Here is a tiny trained network, its code and every weight. The questions are about switching its units off for an input and a class, where a switched-off unit gives its printed mean instead of its output.

import numpy as np


def w(rows, s, z=0):
    codes = np.array(rows[::2]) - 128.0
    scale = np.full(codes.shape[1], s)
    scale[-1] = z or s
    return codes * scale


def f(y):
    return np.maximum(y, 0)


def log_softmax(a):
    a = a - a.max(-1, keepdims=True)
    return a - np.log(np.exp(a).sum(-1, keepdims=True))


def net(x, mask):
    res = np.array(x, float).reshape(1, 4) / 4 @ E
    y = f(res @ A[0][:, :-1].T + A[0][:, -1])
    res = res + np.where(mask, y, B[0][:, -1]) @ B[0][:, :-1]
    return log_softmax(res[-1] @ U[:, :-1].T + U[:, -1])


A, B = {}, {}
E = w([
[48,114,141,37,24,230],'x0',
[145,20,204,165,175,144],'x1',
[2,237,99,132,132,114],'x2',
[50,6,124,5,64,5],'x3',
],0.007)
A[0] = w([
[118,77,134,158,103,132,195],'N1',
[127,129,156,149,110,86,72],'N2',
[127,195,97,184,123,47,188],'N3',
[217,101,55,77,40,97,117],'N4',
[130,187,95,162,161,34,165],'N5',
[111,117,116,200,165,73,182],'N6',
[141,179,133,77,179,91,166],'N7',
[153,85,136,66,115,122,152],'N8',
[65,194,131,127,115,231,172],'N9',
[203,82,151,169,187,157,141],'N10',
[191,97,116,137,170,191,243],'N11',
[117,144,166,91,131,104,50],'N12',
[9,111,100,139,97,79,212],'N13',
[68,104,145,108,115,137,185],'N14',
[111,107,146,52,122,68,169],'N15',
[96,197,90,162,129,164,251],'N16',
[60,140,108,74,137,84,176],'N17',
[198,91,184,191,142,152,133],'N18',
[144,113,142,170,118,159,164],'N19',
[137,163,120,166,159,72,120],'N20',
[206,56,118,114,136,142,255],'N21',
[164,95,83,143,164,154,218],'N22',
[117,187,119,136,236,96,98],'N23',
],0.012,0.0022)
B[0] = w([
[116,70,114,111,125,111,173],'N1',
[118,171,138,136,133,139,147],'N2',
[144,182,150,157,193,81,221],'N3',
[150,153,213,136,18,123,207],'N4',
[158,175,89,190,165,49,228],'N5',
[162,165,136,189,153,109,205],'N6',
[141,150,105,158,122,118,174],'N7',
[174,64,93,85,83,119,197],'N8',
[219,178,75,38,140,238,239],'N9',
[66,79,143,222,167,150,235],'N10',
[89,86,170,126,177,163,219],'N11',
[118,146,90,130,102,142,152],'N12',
[36,145,60,66,152,65,254],'N13',
[154,90,4,101,142,104,198],'N14',
[70,127,83,130,52,85,233],'N15',
[138,234,185,67,124,172,222],'N16',
[24,176,124,124,130,112,229],'N17',
[62,79,143,197,174,185,229],'N18',
[120,105,120,102,185,139,174],'N19',
[172,158,127,174,168,72,194],'N20',
[96,47,195,171,87,151,228],'N21',
[110,126,165,176,149,133,184],'N22',
[224,156,136,162,166,65,210],'N23',
],0.015,0.0096)
U = w([
[174,68,78,108,149,132,7],'0',
[226,145,151,220,231,76,214],'1',
[10,129,44,71,85,76,154],'2',
[147,225,109,51,176,254,199],'3',
[193,40,218,156,12,106,54],'4',
[84,23,166,195,216,196,167],'5',
],0.0076,0.0018)

Each question gives the input, the list of numbers given to net, and the class t.
The units are the neurons (one row each of A and B). Each row of codes is followed by its name. A weight is (code - 128) times the scale printed after its matrix; where a second scale follows, it is the last column's (A, B and U).
mask holds one flag per neuron, in row order. A switched-off neuron (its flag False) gives its mean, the last column of its row in B, instead of its output. The means were averaged over made-up inputs and are rounded, as every weight is.
A unit's drop is (log p(t) with every unit on - log p(t) with that unit switched off) / (log p(t) with every unit on - log p(t) with every unit switched off).
The circuit of an input: a set's keep is (log p(t) with only the set's units on - log p(t) with every unit switched off) / (log p(t) with every unit on - log p(t) with every unit switched off). Starting from the 12 units with the biggest drops (on a tie, the unit counted first), units are removed one at a time, each time the one whose removal leaves the highest keep (on an exact tie, the one counted first), for as long as the keep stays at least 0.8.
units of the circuit, in order: the units of the circuit, biggest drop first
k most important neurons: the k neurons with the biggest drops, biggest first
drop when u is switched off: that unit's drop, to one decimal
input [6,4,8,-1], class 3: most important neuron -> (N9)
input [-6,7,-4,7], class 5: 2 most important neurons -> (N10; N18)
input [1,7,5,-3], class 3: units of the circuit, in order -> (N9; N21)
input [0,5,4,-2], class 3: units of the circuit, in order -> (N5; N21; N10)
input [6,-4,-5,2], class 4: 2 most important neurons -> (N4; N13)
input [-1,-5,-1,-7], class 3: 2 most important neurons -> (N16; N9)
input [1,-1,-1,-7], class 3: 2 most important neurons -> (N9; N16)
input [1,-7,-3,0], class 3: 3 most important neurons -> (N21; N15; N10)
input [0,-7,4,-6], class 3: drop when N9 is switched off -> 2.1
input [-5,2,-6,6], class 4: drop when N4 is switched off -> 0.2
input [-2,1,-7,4], class 4: drop when N4 is switched off -> 0.4
